Below is a small trained network, with its code and all its weights. Each question gives an input and a target symbol and asks what happens when units are switched off, that is, made to give their printed mean instead of their output.

import numpy as np


def w(rows, s, z=0):
    codes = np.array(rows[::2]) - 128.0
    scale = np.full(codes.shape[1], s)
    scale[-1] = z or s
    return codes * scale


def norm(h):
    return h / np.sqrt((h * h).mean(-1, keepdims=True) + 1e-5)


def f(y):
    return np.maximum(y, 0)


def softmax(a):
    e = np.exp(a - a.max(-1, keepdims=True))
    return e / e.sum(-1, keepdims=True)


def log_softmax(a):
    a = a - a.max(-1, keepdims=True)
    return a - np.log(np.exp(a).sum(-1, keepdims=True))


def net(x, mask):
    ids = ['βδηλμξπστφψω'.index(c) for c in x.split()]
    T = len(ids)
    res = E[ids] + P[:T]
    u = 0
    for l in range(2):
        r = norm(res)
        for j in range(2):
            rows = slice(3 * j, 3 * j + 3)
            q, k, v = (r @ M[l][rows].T for M in (Q, K, V))
            z = softmax(np.where(np.tri(T) > 0, q @ k.T / 3**0.5, -1e9)) @ v
            o = O[l][rows]
            res = res + np.where(mask[u + j], z, o[:, -1]) @ o[:, :-1]
        u += 2
        y = f(norm(res) @ A[l][:, :-1].T + A[l][:, -1])
        res = res + np.where(mask[u : u + 4], y, B[l][:, -1]) @ B[l][:, :-1]
        u += 4
    return log_softmax(norm(res)[-1] @ U[:, :-1].T + U[:, -1])


Q, K, V, O, A, B = {}, {}, {}, {}, {}, {}
E = w([
[223,116,45,170,143],'β',
[87,101,163,133,97],'δ',
[123,104,139,62,136],'η',
[19,138,123,164,210],'λ',
[226,107,71,171,158],'μ',
[121,105,95,130,101],'ξ',
[154,81,175,69,145],'π',
[88,108,124,133,81],'σ',
[129,94,127,130,119],'τ',
[205,172,86,76,158],'φ',
[5,130,145,131,167],'ψ',
[125,105,100,114,106],'ω',
],0.011)
P = w([
[133,117,95,175,99],'0',
[134,179,101,135,209],'1',
[96,100,146,159,63],'2',
[139,176,100,124,203],'3',
[95,83,163,158,43],'4',
[144,172,101,117,200],'5',
[97,65,174,162,26],'6',
[147,176,101,118,200],'7',
[92,49,181,157,9],'8',
[151,181,100,118,201],'9',
[83,42,190,133,3],'10',
],0.0062)
Q[0] = w([
[113,178,139,114,254],'L0H1',
[169,170,100,147,116],'L0H1',
[47,219,36,108,228],'L0H1',
[163,106,90,162,93],'L0H2',
[143,127,151,141,137],'L0H2',
[143,55,93,94,79],'L0H2',
],0.0084)
K[0] = w([
[100,131,103,115,244],'L0H1',
[157,121,116,160,131],'L0H1',
[73,126,49,143,169],'L0H1',
[136,76,152,122,119],'L0H2',
[137,122,139,126,150],'L0H2',
[180,114,130,143,86],'L0H2',
],0.011)
V[0] = w([
[20,86,52,138,203],'L0H1',
[152,43,22,60,77],'L0H1',
[52,4,113,161,182],'L0H1',
[111,70,95,186,204],'L0H2',
[121,190,95,122,67],'L0H2',
[36,250,102,82,225],'L0H2',
],0.0025)
O[0] = w([
[117,2,114,159,185,205],'L0H1',
[59,129,154,207,147,175],'L0H1',
[12,118,151,144,71,253],'L0H1',
[140,123,123,108,97,156],'L0H2',
[121,85,182,101,153,99],'L0H2',
[248,232,187,90,105,76],'L0H2',
],0.0028,0.0017)
A[0] = w([
[148,91,97,200,65,56],'L0N1',
[61,126,167,130,96,201],'L0N2',
[90,150,89,57,255,2],'L0N3',
[154,117,186,119,157,133],'L0N4',
],0.0091,0.0055)
B[0] = w([
[149,194,182,56,141,159],'L0N1',
[244,176,85,141,174,255],'L0N2',
[41,9,168,1,158,175],'L0N3',
[99,195,112,198,135,154],'L0N4',
],0.0069,0.008)
Q[1] = w([
[183,63,69,185,111],'L1H1',
[130,162,199,107,92],'L1H1',
[175,116,154,49,80],'L1H1',
[84,90,158,33,114],'L1H2',
[129,143,208,76,122],'L1H2',
[56,171,93,186,248],'L1H2',
],0.013)
K[1] = w([
[193,144,57,248,97],'L1H1',
[78,94,177,160,134],'L1H1',
[100,108,206,184,75],'L1H1',
[35,102,182,110,104],'L1H2',
[56,74,133,73,82],'L1H2',
[45,176,87,156,231],'L1H2',
],0.013)
V[1] = w([
[216,56,121,31,112],'L1H1',
[69,154,35,108,163],'L1H1',
[209,218,104,93,106],'L1H1',
[240,35,116,83,214],'L1H2',
[82,31,200,68,203],'L1H2',
[86,188,21,4,155],'L1H2',
],0.0042)
O[1] = w([
[126,112,20,228,211,205],'L1H1',
[158,90,102,51,26,97],'L1H1',
[3,104,91,166,148,224],'L1H1',
[19,182,215,110,30,252],'L1H2',
[219,232,28,235,94,105],'L1H2',
[255,62,136,209,31,139],'L1H2',
],0.0046,0.0048)
A[1] = w([
[191,36,123,180,185,109],'L1N1',
[134,57,254,232,92,128],'L1N2',
[96,97,16,52,222,2],'L1N3',
[73,191,148,172,29,133],'L1N4',
],0.0058,0.0074)
B[1] = w([
[129,106,232,112,118,200],'L1N1',
[200,75,26,75,34,253],'L1N2',
[140,191,170,173,3,209],'L1N3',
[198,183,179,227,169,239],'L1N4',
],0.0073,0.0018)
U = w([
[214,126,121,236,105,122],'β',
[155,255,152,160,191,117],'δ',
[103,57,75,14,174,150],'η',
[17,143,171,69,172,92],'λ',
[141,71,230,202,162,37],'μ',
[133,83,18,164,108,153],'ξ',
[200,129,214,76,153,158],'π',
[56,171,137,194,44,90],'σ',
[108,37,195,163,75,71],'τ',
[200,160,20,97,109,254],'φ',
[119,219,155,59,84,147],'ψ',
[115,68,65,109,87,161],'ω',
],0.015,0.0069)

Each question gives the input, a string of symbols that net reads in full, and the target symbol t.
The units are the heads (3 rows each of Q, K, V and O) and the neurons (one row each of A and B). Each row of codes is followed by its name. A weight is (code - 128) times the scale printed after its matrix; where a second scale follows, it is the last column's (O, A, B and U).
mask holds one flag per unit, layer by layer, with each layer's heads first. A switched-off unit (its flag False) gives its mean, the last column of its rows in O or B, instead of its output. The means were averaged over made-up inputs and are rounded, as every weight is.
A unit's drop is (log p(t) with every unit on - log p(t) with that unit switched off) / (log p(t) with every unit on - log p(t) with every unit switched off).
The circuit of an input: a set's keep is (log p(t) with only the set's units on - log p(t) with every unit switched off) / (log p(t) with every unit on - log p(t) with every unit switched off). Starting from all 12 units, units are removed one at a time, each time the one whose removal leaves the highest keep (on an exact tie, the one counted first), for as long as the keep stays at least 0.8.
circuit, biggest first: the units of the circuit, biggest drop first
unit that matters most: the unit with the biggest drop
top k neurons: the k neurons with the biggest drops, biggest first
k most important neurons of layer l: the k neurons of layer l with the biggest drops, biggest first
heads that matter: for each layer, one digit per head in row order, 1 if its drop is at least 0.15 and else 0, layers parted by /
input ξ ω β η ξ η π, target ω: circuit, biggest first	[L1N2]
input η ω σ β, target β: circuit, biggest first	[L1N1, L0N2, L1H2]
input ξ δ π, target ω: heads that matter	00 / 01
input σ σ δ μ φ, target λ: top 2 neurons	[L0N2, L0N3]
input δ δ π λ λ π π π λ ψ, target ψ: top 4 neurons	[L1N3, L0N3, L0N2, L0N4]
input δ π η η σ, target β: heads that matter	00 / 00
input η ψ η δ λ δ σ φ π δ δ, target δ: circuit, biggest first	[L0N2, L1H2, L1H1]
input δ δ σ σ η δ ξ ω δ φ δ, target λ: circuit, biggest first	[L1H2, L0N2, L1N3]
input φ φ π, target φ: 2 most important neurons of layer 0	[L0N4, L0N3]
input η η δ, target β: circuit, biggest first	[L0N3, L1N4]
input η μ δ δ π η β ω, target ω: circuit, biggest first	[L0N3, L1H2, L0N2]
input λ δ ξ σ π π φ, target δ: top 3 neurons	[L1N4, L0N2, L0N3]
input ξ η λ δ δ δ λ δ ξ, target π: circuit, biggest first	[L0N1, L1H1]
input φ τ φ δ λ ψ, target ψ: heads that matter	00 / 11
input φ ξ σ ψ π π ψ η δ φ τ, target λ: circuit, biggest first	[L1H2, L0N2]
input μ ξ η δ ξ, target β: unit that matters most	L1N4
input π ξ δ π δ δ δ ξ φ π μ, target φ: circuit, biggest first	[L1N2, L0N1, L0N2]
input ψ β δ, target ψ: circuit, biggest first	[L1H2, L0N2, L0N1]
input σ δ τ δ μ, target σ: heads that matter	01 / 11
input ξ β δ δ π τ π τ σ, target δ: top 3 neurons	[L0N3, L1N4, L0N1]
input λ δ δ λ η ξ, target ξ: circuit, biggest first	[L0N2, L1H2]
input σ τ δ, target η: top 3 neurons	[L0N3, L0N2, L1N2]
input σ ω η ω ψ λ φ δ σ β, target β: circuit, biggest first	[L0N2, L1N1, L1H2]
